Below are the code and all the weights of a small trained network. Each question names an input and a target symbol and asks about switching units off, where a switched-off unit gives its printed mean instead of its output.

import numpy as np


def w(rows, s, z=0):
    codes = np.array(rows[::2]) - 128.0
    scale = np.full(codes.shape[1], s)
    scale[-1] = z or s
    return codes * scale


def f(y):
    return y / 2 * (1 + np.tanh(0.7978845608 * (y + 0.044715 * y**3)))


def softmax(a):
    e = np.exp(a - a.max(-1, keepdims=True))
    return e / e.sum(-1, keepdims=True)


def log_softmax(a):
    a = a - a.max(-1, keepdims=True)
    return a - np.log(np.exp(a).sum(-1, keepdims=True))


def net(x, mask):
    ids = ['αβγδεζθλμξπστφψω'.index(c) for c in x.split()]
    T = len(ids)
    res = E[ids] + P[:T]
    u = 0
    for l in range(2):
        r = res
        for j in range(2):
            rows = slice(4 * j, 4 * j + 4)
            q, k, v = (r @ M[l][rows].T for M in (Q, K, V))
            z = softmax(np.where(np.tri(T) > 0, q @ k.T / 4**0.5, -1e9)) @ v
            o = O[l][rows]
            res = res + np.where(mask[u + j], z, o[:, -1]) @ o[:, :-1]
        u += 2
        y = f(res @ A[l][:, :-1].T + A[l][:, -1])
        res = res + np.where(mask[u : u + 4], y, B[l][:, -1]) @ B[l][:, :-1]
        u += 4
    return log_softmax(res[-1] @ U[:, :-1].T + U[:, -1])


Q, K, V, O, A, B = {}, {}, {}, {}, {}, {}
E = w([
[116,116,215,120,141,146],'α',
[133,108,162,162,138,149],'β',
[136,191,127,84,108,98],'γ',
[88,117,105,191,156,134],'δ',
[132,84,145,141,85,129],'ε',
[181,91,133,106,216,133],'ζ',
[112,121,4,119,91,181],'θ',
[162,143,158,178,174,187],'λ',
[85,99,79,127,98,85],'μ',
[179,217,155,189,109,56],'ξ',
[110,202,123,148,101,162],'π',
[144,128,200,52,104,100],'σ',
[99,76,195,144,138,145],'τ',
[188,77,125,188,131,177],'φ',
[200,165,100,111,134,136],'ψ',
[125,210,189,142,201,189],'ω',
],0.025)
P = w([
[160,72,88,212,152,105],'0',
[111,223,131,27,138,201],'1',
[167,79,98,207,148,84],'2',
[113,223,127,11,133,205],'3',
[174,81,105,204,145,70],'4',
[123,216,127,6,130,205],'5',
[177,79,112,203,140,59],'6',
[126,221,118,4,125,206],'7',
[184,77,124,192,141,51],'8',
[134,214,123,2,132,208],'9',
[183,76,118,197,136,55],'10',
[125,219,106,5,136,216],'11',
],0.0085)
Q[0] = w([
[77,179,142,165,142,65],'L0H1',
[166,158,194,152,42,94],'L0H1',
[126,103,168,104,151,233],'L0H1',
[142,148,173,217,123,129],'L0H1',
[124,99,43,123,52,58],'L0H2',
[105,146,91,200,138,5],'L0H2',
[138,165,45,78,207,119],'L0H2',
[212,134,121,178,125,92],'L0H2',
],0.014)
K[0] = w([
[2,225,177,178,29,74],'L0H1',
[197,146,186,117,36,125],'L0H1',
[131,83,204,92,224,190],'L0H1',
[151,144,156,220,94,172],'L0H1',
[133,149,58,111,13,84],'L0H2',
[58,227,154,234,73,99],'L0H2',
[124,210,74,116,208,37],'L0H2',
[209,148,168,175,77,93],'L0H2',
],0.012)
V[0] = w([
[162,105,181,198,102,87],'L0H1',
[62,40,70,85,201,39],'L0H1',
[85,154,10,199,65,116],'L0H1',
[109,122,204,160,122,28],'L0H1',
[81,57,152,119,88,213],'L0H2',
[135,92,162,117,81,143],'L0H2',
[132,98,255,130,165,149],'L0H2',
[131,157,116,133,76,144],'L0H2',
],0.0062)
O[0] = w([
[215,60,247,149,63,106,132],'L0H1',
[120,205,27,14,236,95,119],'L0H1',
[123,67,49,196,2,189,3],'L0H1',
[105,144,235,160,87,33,84],'L0H1',
[104,93,251,248,39,216,53],'L0H2',
[96,36,175,255,66,150,87],'L0H2',
[48,110,110,157,172,244,185],'L0H2',
[90,203,213,151,205,14,75],'L0H2',
],0.0037,0.0056)
A[0] = w([
[126,167,186,63,145,143,55],'L0N1',
[254,39,124,194,165,93,49],'L0N2',
[212,170,188,222,135,127,20],'L0N3',
[75,46,77,221,156,53,254],'L0N4',
],0.0094,0.0041)
B[0] = w([
[102,100,46,184,90,127,205],'L0N1',
[22,196,83,189,189,94,254],'L0N2',
[238,161,106,127,152,203,206],'L0N3',
[81,187,255,2,94,171,204],'L0N4',
],0.0092,0.0081)
Q[1] = w([
[119,109,160,203,124,23],'L1H1',
[121,115,241,227,54,141],'L1H1',
[140,118,132,165,241,196],'L1H1',
[133,195,7,72,115,194],'L1H1',
[131,139,161,164,157,82],'L1H2',
[157,111,124,119,214,7],'L1H2',
[158,101,106,167,152,118],'L1H2',
[116,128,70,124,53,222],'L1H2',
],0.011)
K[1] = w([
[160,142,167,255,22,14],'L1H1',
[47,126,176,243,11,221],'L1H1',
[183,139,174,176,190,180],'L1H1',
[57,209,57,8,206,168],'L1H1',
[51,90,66,142,171,149],'L1H2',
[86,78,52,92,208,45],'L1H2',
[150,52,71,135,198,146],'L1H2',
[185,231,163,195,58,148],'L1H2',
],0.0072)
V[1] = w([
[226,225,159,111,126,63],'L1H1',
[93,19,125,131,188,183],'L1H1',
[241,8,132,57,238,112],'L1H1',
[189,204,178,162,90,238],'L1H1',
[165,185,97,76,89,82],'L1H2',
[102,154,84,172,88,159],'L1H2',
[156,63,150,193,169,71],'L1H2',
[238,153,189,128,185,2],'L1H2',
],0.0056)
O[1] = w([
[132,103,141,91,233,84,156],'L1H1',
[177,79,80,177,48,253,210],'L1H1',
[133,83,79,61,80,175,253],'L1H1',
[181,210,212,182,152,8,101],'L1H1',
[151,118,137,178,88,194,102],'L1H2',
[136,93,96,109,114,117,127],'L1H2',
[44,45,104,149,213,216,60],'L1H2',
[246,208,167,175,25,94,199],'L1H2',
],0.0045,0.0049)
A[1] = w([
[103,119,71,75,56,112,82],'L1N1',
[2,38,209,152,24,27,134],'L1N2',
[103,252,120,173,126,103,36],'L1N3',
[235,95,91,63,94,137,3],'L1N4',
],0.0081,0.0063)
B[1] = w([
[155,113,127,153,206,168,194],'L1N1',
[121,4,67,118,167,85,182],'L1N2',
[105,136,73,134,77,191,254],'L1N3',
[75,130,172,150,93,132,217],'L1N4',
],0.015,0.0085)
U = w([
[106,102,205,160,163,129,150],'α',
[170,175,183,38,120,80,254],'β',
[254,118,171,121,185,132,134],'γ',
[170,110,147,143,33,126,230],'δ',
[53,191,240,84,133,133,149],'ε',
[101,69,104,207,101,124,73],'ζ',
[64,137,131,168,113,149,13],'θ',
[160,135,228,125,150,115,242],'λ',
[198,101,17,157,108,108,19],'μ',
[108,181,125,94,103,102,111],'ξ',
[142,109,123,88,113,95,156],'π',
[42,151,138,89,64,118,103],'σ',
[219,72,126,158,118,100,194],'τ',
[161,97,128,234,171,151,30],'φ',
[109,162,147,115,225,104,87],'ψ',
[154,107,153,42,116,211,136],'ω',
],0.0086,0.0087)

Each question gives the input, a string of symbols that net reads in full, and the target symbol t.
The units are the heads (4 rows each of Q, K, V and O) and the neurons (one row each of A and B). Each row of codes is followed by its name. A weight is (code - 128) times the scale printed after its matrix; where a second scale follows, it is the last column's (O, A, B and U).
mask holds one flag per unit, layer by layer, with each layer's heads first. A switched-off unit (its flag False) gives its mean, the last column of its rows in O or B, instead of its output. The means were averaged over made-up inputs and are rounded, as every weight is.
A unit's drop is (log p(t) with every unit on - log p(t) with that unit switched off) / (log p(t) with every unit on - log p(t) with every unit switched off).
The circuit of an input: a set's keep is (log p(t) with only the set's units on - log p(t) with every unit switched off) / (log p(t) with every unit on - log p(t) with every unit switched off). Starting from all 12 units, units are removed one at a time, each time the one whose removal leaves the highest keep (on an exact tie, the one counted first), for as long as the keep stays at least 0.8.
units of the circuit, in order: the units of the circuit, biggest drop first
most important unit: the unit with the biggest drop
k most important neurons: the k neurons with the biggest drops, biggest first
k most important neurons of layer l: the k neurons of layer l with the biggest drops, biggest first
heads that matter: for each layer, one digit per head in row order, 1 if its drop is at least 0.15 and else 0, layers parted by /
input ζ δ π ψ δ ζ ψ λ ε δ δ, target σ: 3 most important neurons	(L0N4; L1N3; L1N2)
input φ ζ ψ σ, target ω: 3 most important neurons of layer 0	(L0N1; L0N2; L0N4)
input θ θ λ ε, target τ: 2 most important neurons	(L1N2; L0N3)
input ψ λ α ψ μ ζ ψ ζ γ β ε, target ζ: heads that matter	11 / 10
input ψ ω ψ α ψ ψ ψ θ α ε φ τ, target ζ: units of the circuit, in order	(L0N3; L0H2; L1N2)
input π ζ α ζ ψ ε ζ, target ψ: most important neuron	(L0N2)
input λ θ ε δ, target ε: units of the circuit, in order	(L1N2; L1H1)
input β ζ ξ ε, target δ: units of the circuit, in order	(L1H2; L0N3)
input ζ ψ μ ψ ψ ψ ζ δ, target ω: units of the circuit, in order	(L1H1; L0N2; L0N1)
input ζ β τ ψ ζ ε ψ φ θ, target ω: units of the circuit, in order	(L0N2; L0N4)
input β ε σ δ ψ β γ θ, target μ: 2 most important neurons	(L0N4; L1N1)
input ζ ξ α, target λ: 2 most important neurons	(L1N3; L0N3)
input λ ζ ζ ε α, target λ: heads that matter	10 / 10
input λ λ μ β ε ψ θ, target ω: units of the circuit, in order	(L0N4)
input ψ μ μ ζ ξ ψ, target δ: heads that matter	01 / 01
input ζ ε ε ζ φ λ α σ θ λ ω, target γ: 2 most important neurons	(L0N2; L0N3)
input ζ ζ ζ φ τ λ ε μ ξ α β τ, target δ: heads that matter	11 / 01
input μ α ζ μ β ψ γ ζ ζ β σ π, target ω: units of the circuit, in order	(L1H1; L0N2)
input θ λ ε ψ λ ζ ψ ζ ε ξ, target δ: 2 most important neurons	(L0N3; L1N4)
input ψ ζ ψ μ σ ε ζ ω, target ω: most important unit	L1H1
input λ δ ψ σ ξ β φ ε ψ τ δ λ, target δ: heads that matter	10 / 01
input δ λ ζ ψ μ γ ζ σ λ ξ, target δ: heads that matter	10 / 00
input ψ σ ζ ζ τ σ ζ β μ ω τ, target α: heads that matter	01 / 00
